Below are the code and all the weights of a small trained network. Each question names an input and a class and asks about switching units off, where a switched-off unit gives its printed mean instead of its output.

import numpy as np


def w(rows, s, z=0):
    codes = np.array(rows[::2]) - 128.0
    scale = np.full(codes.shape[1], s)
    scale[-1] = z or s
    return codes * scale


def f(y):
    return y / 2 * (1 + np.tanh(0.7978845608 * (y + 0.044715 * y**3)))


def log_softmax(a):
    a = a - a.max(-1, keepdims=True)
    return a - np.log(np.exp(a).sum(-1, keepdims=True))


def net(x, mask):
    res = np.array(x, float).reshape(1, 4) / 4 @ E
    y = f(res @ A[0][:, :-1].T + A[0][:, -1])
    res = res + np.where(mask, y, B[0][:, -1]) @ B[0][:, :-1]
    return log_softmax(res[-1] @ U[:, :-1].T + U[:, -1])


A, B = {}, {}
E = w([
[200,117,161,137,100,67,200],'x0',
[162,146,153,148,185,225,181],'x1',
[132,253,134,159,115,109,120],'x2',
[133,107,180,194,62,166,88],'x3',
],0.011)
A[0] = w([
[100,233,154,188,93,114,117,97],'n1',
[150,191,128,132,112,137,113,59],'n2',
[55,141,115,112,132,164,88,50],'n3',
[96,126,120,137,124,138,131,54],'n4',
[116,126,145,118,76,74,80,48],'n5',
[132,116,183,172,83,152,102,37],'n6',
[108,143,179,68,140,149,69,54],'n7',
[139,247,93,102,122,120,148,104],'n8',
[22,83,150,103,154,172,98,99],'n9',
[184,114,192,118,96,89,206,67],'n10',
[121,204,149,130,103,130,130,79],'n11',
[119,119,123,147,155,122,132,56],'n12',
[105,124,60,78,148,26,111,104],'n13',
[181,132,156,105,102,105,176,62],'n14',
[164,117,168,153,56,177,80,38],'n15',
[131,135,116,95,87,121,115,54],'n16',
[109,148,75,87,204,125,216,77],'n17',
[122,129,183,209,58,169,85,55],'n18',
[110,16,139,117,132,150,135,39],'n19',
[145,152,189,144,192,185,172,64],'n20',
[167,118,153,119,118,91,203,86],'n21',
[104,163,93,78,137,196,25,69],'n22',
[149,125,130,144,128,123,107,61],'n23',
[190,113,164,113,135,93,147,79],'n24',
[98,157,76,134,157,167,62,55],'n25',
[140,138,158,147,170,191,174,69],'n26',
[85,100,133,126,62,13,39,31],'n27',
[81,156,100,126,160,212,91,99],'n28',
[69,128,84,139,154,165,60,52],'n29',
[102,126,95,99,65,78,97,19],'n30',
[156,143,174,159,171,202,173,116],'n31',
[186,102,160,138,106,82,188,60],'n32',
[147,30,75,78,174,129,146,107],'n33',
[167,143,162,130,166,195,149,67],'n34',
[175,106,109,159,110,98,186,59],'n35',
[120,65,203,179,64,168,115,118],'n36',
[176,137,205,143,94,69,185,70],'n37',
[130,18,134,97,103,169,134,64],'n38',
[146,212,118,186,133,104,89,75],'n39',
[149,137,152,132,165,187,150,52],'n40',
[131,217,148,122,139,113,122,67],'n41',
[107,145,113,78,183,103,166,24],'n42',
[111,185,161,125,114,126,136,46],'n43',
[116,159,71,33,184,104,174,5],'n44',
[126,102,185,174,63,160,108,42],'n45',
[178,136,99,131,190,187,163,93],'n46',
],0.013,0.011)
B[0] = w([
[144,47,198,112,179,91,167,254],'n1',
[121,68,132,114,160,148,148,156],'n2',
[164,118,62,163,120,133,173,173],'n3',
[156,83,80,99,133,210,194,116],'n4',
[77,132,117,80,99,183,184,171],'n5',
[143,151,100,93,153,178,137,168],'n6',
[145,111,104,145,125,164,161,136],'n7',
[160,48,196,115,201,109,117,238],'n8',
[165,117,97,191,127,94,167,206],'n9',
[167,115,38,208,123,84,133,210],'n10',
[136,60,157,109,158,115,158,181],'n11',
[125,66,55,57,143,250,214,113],'n12',
[63,183,137,86,95,192,133,223],'n13',
[161,112,66,151,119,136,131,167],'n14',
[135,177,94,80,171,196,107,183],'n15',
[115,82,101,87,124,191,167,122],'n16',
[135,220,118,79,157,183,54,213],'n17',
[129,201,114,63,192,196,69,226],'n18',
[149,34,201,89,179,94,194,187],'n19',
[72,120,135,101,71,135,152,199],'n20',
[149,128,80,181,124,121,133,191],'n21',
[185,132,65,189,119,92,145,221],'n22',
[122,102,79,75,141,197,208,114],'n23',
[140,123,104,168,130,144,157,164],'n24',
[154,112,78,168,125,114,132,188],'n25',
[59,115,133,97,60,134,168,186],'n26',
[20,122,137,83,26,149,175,239],'n27',
[159,122,70,204,102,78,144,224],'n28',
[168,127,47,176,115,108,155,192],'n29',
[81,69,117,79,80,175,162,162],'n30',
[48,135,152,112,61,96,138,231],'n31',
[156,112,61,187,133,116,143,192],'n32',
[148,70,201,113,197,91,118,216],'n33',
[65,112,122,92,66,143,153,182],'n34',
[151,116,94,159,124,134,154,162],'n35',
[140,208,140,91,178,184,76,242],'n36',
[157,126,53,180,125,110,141,215],'n37',
[137,45,210,96,184,47,181,201],'n38',
[144,52,167,104,162,111,169,210],'n39',
[79,94,112,78,67,164,155,162],'n40',
[135,78,147,102,164,110,155,186],'n41',
[141,136,88,82,162,235,147,154],'n42',
[145,75,124,95,150,157,157,142],'n43',
[144,206,108,75,183,239,79,187],'n44',
[138,173,91,80,169,197,111,185],'n45',
[76,139,152,89,68,140,128,198],'n46',
],0.012,0.0097)
U = w([
[145,46,173,117,190,99,151,123],'0',
[79,118,120,105,32,129,151,131],'1',
[165,114,46,194,122,107,149,130],'2',
[138,193,111,92,192,158,125,112],'3',
[128,209,243,209,94,2,59,250],'4',
[160,100,142,141,88,117,84,92],'5',
[153,106,140,139,95,111,91,90],'6',
],0.015,0.019)

Each question gives the input, the list of numbers given to net, and the class t.
The units are the neurons (one row each of A and B). Each row of codes is followed by its name. A weight is (code - 128) times the scale printed after its matrix; where a second scale follows, it is the last column's (A, B and U).
mask holds one flag per neuron, in row order. A switched-off neuron (its flag False) gives its mean, the last column of its row in B, instead of its output. The means were averaged over made-up inputs and are rounded, as every weight is.
A unit's drop is (log p(t) with every unit on - log p(t) with that unit switched off) / (log p(t) with every unit on - log p(t) with every unit switched off).
The circuit of an input: a set's keep is (log p(t) with only the set's units on - log p(t) with every unit switched off) / (log p(t) with every unit on - log p(t) with every unit switched off). Starting from the 12 units with the biggest drops (on a tie, the unit counted first), units are removed one at a time, each time the one whose removal leaves the highest keep (on an exact tie, the one counted first), for as long as the keep stays at least 0.8.
circuit, biggest first: the units of the circuit, biggest drop first
unit that matters most: the unit with the biggest drop
k most important neurons: the k neurons with the biggest drops, biggest first
drop when u is switched off: that unit's drop, to one decimal
input [-5,5,1,5], class 1: unit that matters most : n31
input [0,8,8,5], class 0: 2 most important neurons : n1, n8
input [-3,6,-2,-7], class 3: 3 most important neurons : n17, n44, n27
input [-7,6,-3,0], class 2: 2 most important neurons : n28, n9
input [-4,-3,-2,-4], class 2: circuit, biggest first : n9, n8
input [-7,-1,1,7], class 2: 2 most important neurons : n22, n28
input [8,7,8,0], class 0: 3 most important neurons : n8, n1, n39
input [-2,-3,6,7], class 3: 3 most important neurons : n18, n15, n45
input [-2,4,6,6], class 0: 2 most important neurons : n1, n39
input [-4,-4,-2,5], class 3: 3 most important neurons : n36, n18, n31
input [-7,-4,8,8], class 0: 3 most important neurons : n1, n39, n11
input [4,-7,-5,-7], class 1: 2 most important neurons : n27, n13
input [-2,5,0,6], class 3: 3 most important neurons : n18, n36, n27
input [-4,-4,4,6], class 3: circuit, biggest first : n18
input [-4,-8,8,0], class 0: 3 most important neurons : n1, n8, n39
input [3,1,6,7], class 3: 4 most important neurons : n18, n15, n36, n45
input [-2,-8,2,-8], class 1: 4 most important neurons : n27, n30, n36, n18
input [5,-3,-3,-5], class 2: drop when n18 is switched off : 0.2
input [-6,-8,-2,-3], class 1: drop when n27 is switched off : 0.1
input [2,-4,8,-7], class 0: circuit, biggest first : n8
input [-7,7,-5,5], class 1: drop when n10 is switched off : 0.1
input [-7,8,7,7], class 1: drop when n31 is switched off : 1.0
